Each row is followed by its grade, which names the range that a hidden value of the row falls in. A new part has a new value, new ranges and new names.
[ -30    1 -136   38   44 -102  -59  -40  -59  -70   98  -56  -76  -58
   68   31   65  -62  -69  -66  -51 -153   54  -17  -87  -35 -108  120
   31   83  -46  -46  -22   20  127  -55  -43  -54 -135  -86  -36  -96
  101]
Nl
[ 142 -122  -54   91  -55 -271   16   66  -43 -204  168   -7 -118  -48
 -102   49  109   18  -77  -99  -24  -28  -25   56 -133    1 -128   -9
   65   10   11  -72   16   44  147  -17  177 -165 -172  -10  -52   43
   50]
Nl
[-152  153  287 -176  -18  151 -107   42  111  224  -18   30  140  163
  -21 -108 -162  -33   25   35   43  -26   64  145  262  174   44 -112
  -61   25 -145  -73  -66 -141 -195  -90  -74  -31  -70   92  102   -9
   11]
Md
[-156  118  253 -210   77  149  -27  -13   81  151   68  -94  103   14
  -40 -132  -81   -2  -15  175  175  -83   58  171   36  138 -124   57
 -195  139    8    0  -88  -20  -13  -85 -203 -188 -108   56   18   37
  -48]
nz
[ 187  -48 -327  297  128 -319  -75  -87 -249 -202    9  188 -296   -3
  115  255  164 -153   11 -384 -308 -111   72  -80 -138 -328 -144   80
  275   76  -60  155   54    1  217  106  139  167   82  -59    9  -94
   57]
Sb
[-131  -20 -191  -38  -39   31    2  -55  -57  -13  -67 -157 -103   54
  -28   94  188 -278 -121   68 -107 -263  169    5 -173 -285  124  177
   67   63  -70  -18  273  142   88  -17 -117  188  -81 -168  -89 -191
  -42]
Bg
[ -83  -62   25  -59  -36   42   35  -12   85    6   23   12  -20   57
  -75  -75    6   13  -45   85  103   40   -4   -2   47  -50   -9 -124
 -151   22  -73  -26  -41  -53  -59  -52  -11  -89  -14   42  -47   14
   62]
Nl
[ -39    6   10  -31   52   83   37  -98   12   74  -13   12   14   17
   16   41   -2    3   50   -3   -3   30    2   18   -5 -117  -50  -38
 -152   19  -18  111  -68  -42  -24   34  -44    0  101   53   45  -10
  -25]
jh
[ -40    6  -43  -76  -67  -16   15    8  -22  -18  105 -285   56  -86
  -50   78  128 -117  -95   58  -68 -225   79  135 -229  -25   15  225
   23   15   44  -97  133  165  119  -43  -34  -30 -237 -126   -5 -138
  -69]
Nl
[-61  65  72 -58  72  44 -50 -45  11  81  11  65 -20  64  20 -36 -41 -23
  29 -31  14 -11  43  64  83  -7 -87 -45 -60  88 -70  49 -87 -83 -27 -11
 -69 -35   7  63  25  -1  22]
Gn
[  61  -29   73    0   41  -36   57  -35   -5  -15   81  -14   11  -43
  -51   51   18   54   29  -17   24   33  -33   88  -84  -42 -133  -12
 -122   23   58   90  -75    0   52   29   41 -127   18   70   48   60
  -54]
jh
[-187   20   81 -114   89  250   58  -96   90  138  -82   18   39   79
  -65  -82  -24  -29    0  159  127   39   40   45   63 -210    2 -109
 -229  105  -36  117  -87  -69 -155  -34 -149  -11  163  100   21  -40
  -37]
nz
[  11  -35  -71   57   45  -24   17  -37  -14  -41   43   14  -31  -18
  -29   36   52   -5  -13  -75  -50    7    1   39  -44 -159  -61  -49
   -4   46  -13   36  -87  -29  -21  -10   61  -31   27   42   41  -80
   27]
jh
[-440  217  193 -302  221  427  -58 -161   56  328 -226    3  -18  210
   34 -165  -69 -278  -35  350  219 -233  254   57  126 -196    4  113
 -268  306 -113  188   95  -37  -73  -79 -565  112  147    0  -66  -45
  -99]
Bg
[ -93   65  -44  -39   46   70  -59  -63  -10   81  -20    2  -17   56
   45    8   10  -92    6  -51  -73  -74   77   42   40  -98   -2    7
   10   67  -93   18  -28  -45  -41  -12  -69   70   -7   -1   27 -118
   28]
Gn
[ 157  -63  -44   96 -136 -191  -11   44  -37  -67   63   21  -19   40
  -37  163   53  -15   25 -225 -205   19  -26   47  -12  -13   44  -80
  123 -142  -70  -53   60  -15    9   51  261   51  -74    6   75  -22
   11]
sc
[ 138  -90   47   52   42 -164   77  -32  -75 -101   53   76 -136    5
  -87  113   82   -3   21  -42   23   22  -10   52 -145 -115 -173    0
  -98   39   62  166   57   41  180   93   61 -100   56   55  -30  171
  -96]
Nl
[ -56    5   18  -41   46  -11   19  -40  -13   -7   67 -116   -2  -53
   -4   31   49  -65  -58   79   45 -152   51   42 -129  -40  -95  141
 -105   77   31   25   35   65  120  -48 -107  -88  -78  -56   -9  -13
  -22]
Bg
[ 157  -63   42   99  -90 -135   33   13  -13  -23   37   66   35   37
  -35  170   -8   49   66 -189 -144   92  -69   24   23  -24   14 -132
   -2 -158  -37   33   -4  -57  -30   61  242   13   48   67  127   48
  -17]
Md
[  29    3 -120  -25 -118  -10    3  -50  -70   52  -45 -124  -13   59
    7  207  130 -178   28 -112 -250 -123   88   68 -121 -152  145   97
   93 -102  -63   12  223   97   52  104   57  230  -56  -90   30 -131
 -100]
Sb
[  -4   10  -52   52  121  -84  -33  -47  -64  -64   87   10  -80  -56
   29   21   42  -29  -39  -59   -6  -95   39   27  -83  -83 -178   79
   -9  132    6   50  -82   -4  108  -35  -43 -101  -39   -6   -1  -35
   44]
nz
[  42   19  -37   44   85  -99  -28  -21  -87  -55   73  -21  -72  -33
  -13   72   79  -75  -22  -98  -82 -113   63  108 -122 -108 -129  100
   77  107   21   50   -5   40  109    7    8  -36  -61   -5   26  -59
  -34]
jh
[ -14  111  425  -99  181  115   34    1   36  149  -26  116   75   97
 -151  -37 -110    4   76   82  148   51   29  263   76  -44 -170  -90
 -162  156   80  227 -104  -79  -83    4  -78 -147  169  232  154  166
 -213]
sc
[-137   89   -8 -100   24   89  -85  -33    7  101  -21  -16  -26   95
   18  -46    9 -128  -20  -10  -47 -110  116   81   66  -53   21   14
   36   97 -122  -35   11  -37  -51  -36 -105   66  -77  -12  -10 -125
   30]
Gn
[  40 -129  -25   -1 -103  -90   87    9   18  -85   37  -40  -73   32
 -125   58  109  -40  -56   41   16   -7   -3   16 -107 -108   14  -45
  -79  -42  -13   -4  123   58   66   17   86  -41  -43  -13  -64   48
  -25]
Bg
[-122   64   84 -202  -47  110  -16  -36    4  134  -46 -106  -21  119
  -53    9   57 -175  -11  114    1 -143  141  133  -46  -32   55  101
  -66   53  -62   16  197   75   49   36 -158   76  -99  -43  -65  -14
 -119]
nz
[ -52   29   37  -32   25   59  -26  -34   25   76  -30   75  -14   99
  -19  -13  -19  -41   25  -51  -32   24   37   57   99  -90    0 -112
  -26   38  -94   38  -54  -89  -97   -2    2   30   49   73   42  -41
   16]
Sb
[ 243  -88  256  123  -12 -155  114   37    2  -40   58  142   75   16
 -141  175  -60  150  106 -139  -20  198 -135  103    5  -28 -109 -201
 -125 -133   85  168  -77  -75  -33   78  289 -140  178  199  200  222
 -133]
Md
[ -56  125  128   16  120   50  -74  -32    3  107   31   27  114   -2
   69   24 -112    6   30  -82  -39  -61   22   71  102   16  -92    1
  -33   60  -35   44 -169 -111  -85  -77  -36  -51   38   65  178  -66
   24]
Md
[-114   48   58 -125    6  124  -12  -38   29  111  -51  -15  -14  113
  -56  -28   22 -108    0   54    0  -48   92  107   32 -103   36  -28
  -51   70  -75   34   51  -11  -60    6  -89   55   -4   32  -10  -52
  -54]
jh
[-388  203  143 -233  192  384  -84 -108  128  268  -32  -83  148   31
   79 -233 -142  -48  -43  239  199 -131  116   67  165    4  -65   45
 -241  239  -83    1 -224 -115 -178 -183 -392  -89   -1   37   41 -157
   73]
nz
[  14  -47  -67   37   41 -101    4  -30  -64  -83   26   31 -144   28
  -46   51  102  -93  -48  -32  -18  -80   62   27  -98 -160  -87   34
   10   89  -23   58   66   32  112   13   -4  -17  -20  -14  -59    0
   -7]
Nl
[-21  86 129 -60  13  46 -39 -32  29 124  38 -15 103  22  48  34 -83  20
  65 -60 -40 -11   2  81  78  91 -46 -16 -83 -21 -45  21 -91 -73 -43  -8
 -12 -35 -17  52 117  -1  -4]
sc
[ 54 -20   3   4 -30 -92 -19  16 -13 -36  75   9 -44  27 -53  29  45 -17
  -4 -96 -63  -7  13  94 -21 -12 -52 -41  44  13 -39 -24 -14 -12  23  11
  95 -46 -88  31  10 -14  10]
Gn
[-344  131  166 -304   10  330  -60  -75  157  278  -76  -50   83  157
   28 -209 -117  -75  -17  255  194  -66  109   31  212   85   57  -44
 -272  104 -167  -42  -34  -98 -151 -101 -327  -17  -42   16  -62  -32
   52]
Nl
[  73  -49 -344  156   22 -129   -2 -112 -168 -105    7  -73 -131  -68
   90  252  197 -159  -16 -212 -287 -160   73  -46 -236 -318    0  170
  153   -5  -17   73  114  103  160   84   66  194    3 -132   11 -203
   -2]
jh
[  -4 -106 -107   15  -96  -93   32    6   11  -94   55  -53  -78   16
  -64   34  105  -56  -83    4  -19  -55   15  -24  -78  -89   23  -19
  -18  -25  -62  -72   86   38   54  -27   65  -23 -101  -58  -73  -38
   60]
Bg
[ -41   54  116  -75  -32   93   -2  -15   32  130  -47  -16   73  101
  -48   56  -18  -73   43  -19  -70  -14   46  118   55  -61   71  -55
  -35  -31  -59   39   40  -32 -101   19   12   75   33   55   97  -36
  -84]
sc
[ -69   10  -86  -61  -76   -1  -61    3   10   18   27  -52  -42   69
  -17  -13   62 -100  -45  -52  -91  -83   78   59   16  -34   62  -10
   78   16 -126 -112   50   -4  -26  -26   13   56 -153  -44  -41 -134
   62]
jh
[-203  124  133 -112  134  220  -68  -62   78  184  -75  109   29  135
   10 -140 -109  -47   22   54   82    8   76   72  215  -77  -33 -132
 -107  156 -122   63 -161 -162 -192  -75 -167   -2  102  120   57  -62
   41]
Sb

Next part:
[  78   -7  153 -119 -189   90   69  183   27   82  146   25   68 -115
 -150  216  -71  -44 -122 -172  196 -390  359 -403  154   72 -213  194
  340 -353 -302   50  119   18 -103   40   45   49 -237  132 -160  -73
  126]
P
[ 285  -59  -92   97   42   31  -60   89 -167  -14   25 -129   94  106
  100 -136   11   56  156    9  -56  185 -139  333  -88   10   51 -132
  -19   71  200  141 -133   63  144  209   61 -287  -60 -200  -41  -32
 -112]
Q
[ -94 -365   24   99   80   59 -187 -171   -2 -155   82  304   40   22
 -249  -69  -82   57  213   20  212  169    6  181   -1    9 -133 -273
 -110  -64  -57   31 -220  -46  171  220  236  -81 -292  -92 -141   56
 -225]
A
[ 268  -23   57  -85  123  -95  152  121  -72 -239   65  102  338 -110
 -293   60 -304   41   16 -230  373 -370  176 -373  109   28 -411  253
    4 -279 -349 -137  416   36  115   81   58 -105 -226  -42 -184  -38
  219]
F
[-109  -30  151 -161 -194   70   -8   73   69  129   54    4  -96 -184
 -175  141  109 -113    4 -113  155 -355  481 -492  173  -15 -121  139
  403 -358 -240  122  -27   79 -160  -17  -53  259 -328  216 -111 -162
   94]
X
[-155 -251   55  189   11 -135 -195  -17   77  -97   36  276  -96   28
 -199 -124   70  -83  159  -33   65  248  111  136 -161   19  -37 -303
  -33  -73 -101   70  -71 -134  -28  118  170   -1 -237 -169  173  -51
 -184]
D
[ 195   87 -162 -244  -17  -82   31 -116 -191 -195 -163  -68  140 -274
  -93  -16 -104  -51  327  -68  -46   20  -35  108  146 -167  173  143
 -215  187  -13   60   90  172  292   55 -298 -163  -81   93  -65  -75
   47]
K
[-281  262  146  -93 -350  -68  134  328  255  190  -33 -231 -326 -144
  100   71  517 -198 -222   36 -340  -60  404 -223  101   73  191  242
  463  121  -63  194   49    3 -295 -243 -362  478   15  470  385 -255
   31]
P
[-189  142   90  -46  -42  -27  178  110  186   23  167  -59   36   49
  -85   55   36  -98 -138  -45  176 -223  268 -487   68  -24 -341  198
  260 -323 -201  -20   83  -95  -76  -43   37  309 -121  291  -24    6
  125]
P
[-264 -188  232  193   32   81   -2  172  254   64  171   66 -166  133
  -97  -59  281   41 -169   75  166  -41  287 -238   22  190 -310  -83
  417 -207  -37   46 -192  -68 -197   29  233  392 -283  136   58  -80
 -124]
P
[ -89  293 -108  -78 -222   71  109  -34   84   83  248 -115  -14   63
  201  215 -152 -162  -30   -3  -83  200 -197   52    2  -88   58    7
    0  -95   17   17 -213 -183  120   68   99  -72  104  241   17  224
  -83]
M
[  90   71   82  -95  -45 -140   25   96    2  -12  -96   27  -43 -314
 -124   64   34 -139  128 -175   88 -163  341 -323  125  -17   39  126
  247 -163 -184   59  123  101  -87  -15 -161  103 -360   25  117 -168
  162]
M
[ 177  161  -69 -281 -101  206  167   18 -115    7   66 -292  127 -109
   58  133  -57   50   45   -4   36 -239   -1 -134  260  -56  -53  287
  119  -24   49   59  -83  192  191   51 -131   -6  -25  311 -302  -26
   48]
X
[  74  289 -130 -299 -260   37  164  106  -86   -4  -14 -344   67  -82
   81   64   92  -79   15    4 -249 -111    8   21  118 -121  126  323
  -19  175    9  131  125  107  141  -68 -349   -3  235  371  -51 -110
   45]
X
[  21  267  -17 -214 -406   -1  120  262    7  113    6 -264  -59 -100
   96  132  200 -150 -119  -45 -335 -100  168    7   66  -21  208  273
  161  140  -87  191  168   25  -55 -111 -342   30  196  329  132 -159
   42]
P
[  19  127   37  -82  -40 -146   97   87   50  -74   -1   20   35 -177
 -116   65  -40 -130   46 -141   93 -117  210 -283   74  -32  -79  153
  111 -144 -208  -12  187   -6  -14  -24  -91   91 -190  102  101  -71
  134]
M
[ -12  108  -27 -214 -102 -100   61   39  -51  -21  -67 -133   71 -129
 -156  -41   84 -131  133  -97   32 -274  325 -349   70 -170  -88  229
   97 -172 -170  115  195  102   10  -42 -248  144 -102  188  -69 -187
  165]
X
[ 234 -235  -38  162   25  -60 -144   50 -145 -131  171  216  258  189
 -185  -63 -290    7  123 -157  193   83  -72  213 -235    2 -219 -234
 -200 -233 -163   27  118 -152  136  282  324 -454  -92 -389 -123   66
  -96]
F
[ 221 -132  -66  105    5 -124 -102  112 -135 -174  -37   63   93   21
  -76 -146  -12   12  166  -56  -95  235 -110  417 -152   36   88 -144
 -202  191   14   84  122  -11  133  143    7 -313   -6 -243  126  -94
 -141]
M
[ 102  139 -139 -275  -57  -33  103 -111 -116 -193 -111  -89  119 -270
  -72   52  -92  -43  235  -29  -56   -1  -52   62  211 -139  138  216
 -180  219  -27   21   66  146  295    9 -301  -62  -30  250  -71  -33
   36]
A
[-189 -180 -104  109  188  -18 -133 -283   16 -141   44  131    8  104
  -98 -202  -14   -9  322  116  138  344 -122  177  -64 -139  -90 -294
 -177  -27  142   42 -353  -57  235  194  168   25 -217  -28  -64  109
 -209]
A
[ 323   59 -127  -12   34 -219   49  208 -193 -204 -147 -156  216    6
  -50 -229   58    0  147  -70 -165   57  -35  263 -117  -47   47  116
 -207  251   13  101  371   87  156   46 -254 -254  118 -134  125 -192
   54]
Q
[  24 -274  110  224  177   42  -74  112   35  -37  103   63   29  176
 -115 -188  119  113   28   34  217   17  128  -23  -66  122 -303 -169
  194 -177   50   60 -138    7  -26  173  262   63 -290 -152  -64  -70
 -113]
P
[  61  116    9 -106   23 -188   98   81   10 -156 -127  -22   17 -258
 -123  -23   49  -93  126 -103   15  -63  178 -177  109  -28   18  184
   50   52 -127   -2  216   90   32  -59 -229  115 -183  110  162 -156
  119]
M
[ 185 -102 -128  -81  159 -163   48  -52 -153 -434  -71  112  326  -60
 -296 -144 -218   73  228  -73  117   30 -144  192    3  -66 -169   97
 -446  195 -147  -96  354   37  357   94  -81 -228   25  -45  -82  -37
  -14]
K
[-119  237  -11 -252 -318  124   37  -86   73  169   15 -114 -248 -348
  151  298   73 -191  101   -6 -158   65  104  -83  279  -70  363   91
  262   30   30  134 -356   81   14  -31 -208  148 -194  396   58   13
  -44]
K
[  27  103  100 -149 -380  -15   61  278   37  103   86  -35    4 -103
  -94  197   56 -149 -159 -170  -91 -271  340 -207   44   36    3  218
  234 -146 -320  133  268  -48 -143  -51 -149   -1    7  184   47 -141
   95]
P
[ 249 -238  -79  118  338 -212  -25   23 -154 -450 -119  133  277   22
 -281 -322  -92  143  261  -37  153  137 -139  280  -94   26 -212  -53
 -376  216  -19  -79  299   72  286  144   23 -211  -96 -263   18 -115
  -68]
D
[-179 -292  145  146   24  110  -19  114  143 -108  267  167   67  255
 -246  -47   25  113 -156   33  248  -84  103  -75  -52  155 -472  -82
   78 -204 -173  -33    0 -144   -9  109  352  126  -82   65 -146    6
 -180]
X
[ -20 -457  122  166   40  -93 -257    4   -8 -192   -5  418   -2  -63
 -384 -105   -9   15  182 -102  185   93  196  151  -90  101 -105 -286
  -64  -69 -225   49   53  -51    4  167  190 -108 -347 -272   44 -124
 -181]
K
[-173   32  -10 -154  135 -117   61 -215   65 -163  -77   86   36 -240
 -231  -36  -39 -102  262  -41  246  -98  234 -401  193 -175 -153  120
   26 -161 -139  -38  -19   76  133    1 -133  286 -359  234  -63  -23
  120]
A
[ 307 -379 -119   18  127 -121 -222  -86 -302 -348 -171  215  247  -85
 -324 -247 -126   99  417  -77   51  151  -75  480  -83  -55   46 -177
 -426  230  -45   90  171  125  322  235  -55 -440 -140 -348 -106 -139
 -138]
A
[ 116 -397   65  111  124   47 -217  -74  -88 -143  -28  256  -11 -122
 -218  -84  -25   97  268  -32  195  121   58  202   45   96  -18 -264
   10   -9    6   61 -204  100  106  225  178 -133 -427 -236  -82  -81
 -195]
K
[ -96  184   41 -225 -317   68   71  146   55  151  -17 -237 -173 -182
   53  120  277 -130  -34   -1 -205 -153  278 -172  170  -25  168  222
  311   31  -32  193  -52  112  -96 -104 -291  238  -28  385   60 -192
   20]
X
[  16 -400    8   97  150   15 -169 -144  -67 -261   41  313  140   19
 -316 -123 -138  108  237  -10  245  128  -33  221  -12   24 -189 -232
 -214   -8  -86  -11  -73  -13  228  230  216 -163 -262 -164 -165   21
 -200]
A
[-146 -157   93  255   33 -118  -83  142  133  -10  137  137  -27  227
 -118 -163  127  -61  -32  -16   95  127  164  -25 -220   55 -238 -207
  120 -209  -91   69    2 -187 -116  100  231   78 -148 -134  152  -37
  -97]
Q
[   2   57 -228   53 -136 -145  -94  -45  -85 -136   66    5   79  170
   43 -115  -74 -131  189   16 -255  462 -319  557 -272 -148  181 -208
 -426  216   60  102   16 -194  239  130    4 -352  271  -91  157   83
 -221]
D
[ -74  278   62  -68 -200  260  173  131  166  268  182 -309 -236  -59
  355  235  193  -40 -168  111 -123   60    4  -97  244  104  128  113
  495   -7  225  102 -477   47  -64   -1   -2  248 -115  414   34   68
  -80]
Q
[ 230 -106  -53  136   90   30  -54   70 -111  -64   76  -30  104  118
   40 -111  -48   74  122    0   43  184 -148  280  -85   49  -48 -158
  -31   15  140   70 -125   13  142  217  167 -252 -108 -204  -44   12
 -132]
F
[  -7   -2  -23  185   38   -5  -15  109   55    8   67 -105  -93  151
  151 -144  190    7   32  109 -121  333 -125  285 -102   71   43 -171
   79  133  236  101 -238  -44   33  104   91    7  -40  -25  174   -8
 -191]
F

Part 3:
[ -75  -82  -15   52  129  -21  -18    9   68  -71  -59   30   30  -60
   34  -16   60  -46   61   62   88  -78  -47   54   97   60  -32   16
  -14 -125   29   -1  -28  -37  -48  -80   -9 -133   60 -106    1  -34
   38]
<65>
[-400   60  210  140  387  224 -202 -323 -255  -33  105  -12  -44   36
 -419  133  -23 -107  -21  297 -223   57   10  286  -41 -292 -319 -329
  -41 -133 -114  113  147  131 -317  397  -48   22  239 -200   16  146
   -7]
<66>
[-140  -51    8   86  100   58  -41  -45  -28  -52  -50   41  113  -53
   11   19  115  -95  108   78   70  -72  -57   99   42   -6  -97  -21
   47  -82   52   19  -42   -8  -71  -40   11 -114  140 -116  -20  -31
   44]
<65>
[ 132    6  -86    2  114  -44  -13  -18   13   61  -42  -44   12  -15
 -110   -4    8  -26  -16 -102  -16   23  -73   -4    8  -34   39   12
   30 -120  -94    4   30   -5   44    0  -84  -84  -76   39   -9  -13
   63]
<56>
[ 120   21  -79   16  126  -30  -19  -26   -7   58  -50  -49    7   -4
 -118    3   25  -41   -7 -100  -44   32  -89  -12   -5  -62   28   -4
   36 -128 -101   -1   40    3   38   22  -79  -64  -66   48   -3  -17
   58]
<56>
[ -70  -86  -18   43  114   21  -13   -9   19  -48  -39   18   70  -57
   20  -10   63  -57   71   75   77  -74  -34   66   66   36  -53   -4
  -12  -98   10   14  -33  -16  -37  -74   -3 -111   94  -90   -6  -35
   59]
<65>
[-136  164  143  185  340  227 -114 -249 -450   30 -118 -177  -30  163
 -357  101   99 -182  106  -49 -284   82 -201  136 -192 -297 -150 -253
   77 -149 -216    3  208  137  -57  358  -63  180  162   -5  -34  -14
  -32]
<56>
[-137   59  -67 -105  205  391  -18 -102 -354   46   28  -23  108   21
 -170   21  108 -238  247  376 -116   74   72  206 -203 -365 -282 -188
 -129  -72 -202   34   -6  163  -68   -8  211  117  398  104   81 -145
  165]
<57>
[  28   71 -207   53  -52 -354  -27   13  249   48  -47   33 -139 -186
  144  -51  -41   34   99 -204  242 -167 -146  -62  189  -29  -36  162
  -83 -145  212 -161 -109   74   87  150  -90 -123 -159  -19  -11   37
 -181]
<55>
[ 162  -37 -274 -148  -32 -193   19  112  313   59   70  100  -30 -181
   79  -72  -66   33    1   35  236  -54   69   -6  145    3   20  160
 -110 -113   52  -32 -143  -19   33 -177   -4 -225 -105   59   66  -18
   56]
<55>
[ 200  108 -250 -140  -35   81  -44   -2  -14  140   72   71  146  -46
 -182   15   33 -111   53   11  209   69   79  199 -100 -177  -22   68
  110  -10  -81   57 -106   20   -1 -178   13 -171   39  137   29  -57
  101]
<56>
[ 32 -70 -62   0  73   7  25 -50 -56  59 -15 -54  77 -73  -3 -24  14 -29
  70 -10  -9 -43 -55  -8  25 -16 -60 -25 -53 -75 -49   1 -22  60  64  30
 -26 -34  44   6 -32 -19  79]
<55>
[ 228 -236 -200  -96  -24 -257  106  222  493   -9   37   83   39 -198
  254 -112  -24  115 -137   16   93  -82   43 -245  260  249  163  179
 -104 -151   30   23 -126 -163   81 -328  -58 -282 -208   15   55  -20
  209]
<57>
[ -95  114 -205  -24    1   -1  -40   -4   54   38   20   90    9 -133
   64   -5   91 -134  199  143  122  -66  -18   62   15 -259 -196   32
  -79 -107  102  -70 -134  104  -28   22  100  -59  139   54   71  -62
  -11]
<57>
[ 164   32  -88   10  136  -52  -20   -2   14   49  -65  -53  -19   14
 -131   -3   14  -36  -23 -130   -6   34  -87    0   -3  -36   74   21
   49 -142 -116   -4   50  -21   46  -16  -92  -82  -97   52    4  -29
   46]
<56>
[ 86 -72 -92 -42  91 -11  39 -14 -36  62 -30 -65  37 -61 -12 -43  -9 -19
  63 -18  -2 -27 -46 -19  23 -10 -24  -1 -81 -95 -85 -17  -8  49  89  -9
 -17 -30  12  37 -16 -42  86]
<55>
[ -30  -95  -26   48  108  -13   15   23   32  -50  -88   -4   55  -52
   69  -31   75  -50   87   19   64  -82  -74    9   76   72  -12   26
  -16 -116   11  -17  -26  -28   12  -95   -4  -98   60  -74  -14  -62
   58]
<65>
[ 219 -116  -56  -44  161   48  149    6 -269   86 -204 -245   22   36
   26  -97   18  -36  167 -175 -156   -9 -175 -144  -73   45   60  -22
 -135 -118 -242  -94   96   89  291    3    5  160   17  138  -66 -168
  117]
<55>
[ 46 -77 -71 -15  80 -18  30 -29 -28  43 -24 -52  45 -72   5 -40  -5 -21
  71 -15  37 -54 -46   8  42  11 -38  -1 -71 -85 -48 -12 -21  48  67   2
 -25 -43  30  -1 -25 -29  62]
<55>
[  68  -91 -206  -80  199 -316   32  298  595 -156  -87  136 -276 -137
  228 -109    2   45  -60  142   63  -57   -8 -219  285   90  126  199
 -229 -352   57 -120  -44 -172  -45 -290   48 -242 -200   -1  189  -96
   66]
<65>
[ -11 -110  -14   20  119   11   18  -28  -31   -6  -33  -44   56  -57
    8  -28   11  -26   55   29   26  -66  -43   24   60   51  -36  -26
  -61  -95  -50   13   -7   15   25  -21  -28  -59   61  -55  -24  -26
   74]
<57>
[-213 -196  220  144  259  163  -61 -131 -132 -118  -20  -21  151   22
 -138   49   57  -44  -32  143  -38  -47  -16  176   57  148  -66 -154
   69  -70  -73  141   72  -62 -163  -18  -74 -121  173 -259  -66   40
  112]
<65>
[  19    3  -77   -3   20   96  -36 -108  -93  114   64    9  188  -64
 -124   36   55  -75   36   29   -6   21   -1   85  -46 -126 -111  -59
   72  -13  -44   77  -52   58  -12   30  -31  -92   83   20  -35   17
  119]
<66>
[ -20 -104  -16   37   97   -2   15  -41  -28    4  -27  -44   68  -66
   19  -25   18  -23   58   10   22  -75  -54   13   62   43  -46  -25
  -47  -85  -27    9  -14   26   30    6  -38  -58   56  -58  -34  -14
   63]
<57>
[-127  -74   23   79  154   25  -40  -20   13  -81  -70   32   53  -41
   -2    4   86  -70   75   78   66  -68  -55   89   71   39  -60  -13
   16 -116   30    9  -13  -33  -81  -60   -2 -125  100 -134   -7  -32
   36]
<65>
[-110  -80    6   69  125   30  -29   -9   28  -69  -56   43   84  -50
   23    4   98  -72   71   85   65  -68  -48   70   69   38  -57   -4
   26 -104   37   20  -30  -37  -71  -85    4 -137  101 -120   -5  -37
   59]
<65>
[ 339   96 -383 -226  -97    9   93   98  -56  201  -58  -23   84  -81
   33  -84   46 -111  221  -95  157   33  -17  -11 -117 -192    2  153
  -58  -44  -96 -101 -126  105  243 -189  108  -17    9  301   30 -191
  100]
<66>
[ 181   34  -58   54  219 -104   28   17  -46   34 -190 -159 -139   54
  -72  -36   19  -30   30 -231 -146   20 -215 -143   -3  -30  107   11
  -37 -224 -162 -102  133   12  148   88  -90   54 -142   91   -2  -79
    4]
<56>
[ 256  -60  -81  -47  157   51   66   36  -86   69 -104 -121   61   49
  -99  -38   38  -41   -5 -109 -115   73  -80  -71  -61   18  119   -2
   18 -123 -237   17   74  -33  135 -123  -48  -17  -55  122  -10 -104
  173]
<56>
[ 202 -138 -168  -59   37 -201   99  125  242   41  -50  -30  -20 -128
  168  -96  -18   63  -18  -83   -4  -62  -64 -227  152  116   98  113
 -128 -159  -28  -54  -47  -41  152 -119  -47 -108 -157   69   18  -51
  121]
<55>
[ 201 -210 -129  -23    3 -329   51  184  379  -90 -113   51  -27 -127
  174 -110  -64  117  -42 -208  420 -166  -39    9  274  420  248  277
    8 -119  112  -47  -92 -178   84 -340 -125 -341 -222 -144  -44  -32
  -24]
<65>
[107 -33 -98 -20  74 -47  22 -26 -15  81 -35 -53  34 -60 -38 -28  -3 -16
  43 -78  -2 -14 -69 -25  21 -24 -10  13 -36 -94 -66 -20  -5  42  87  21
 -48 -50 -33  40 -25 -23  63]
<66>
[ 143   37  -85    8  140  -39  -22  -14   -8   54  -62  -55  -20   11
 -137   -1   12  -40   -9 -116  -18   35  -89    8  -12  -55   52    9
   37 -138 -115   -8   48   -4   42    5  -84  -66  -78   53    1  -27
   42]
<56>
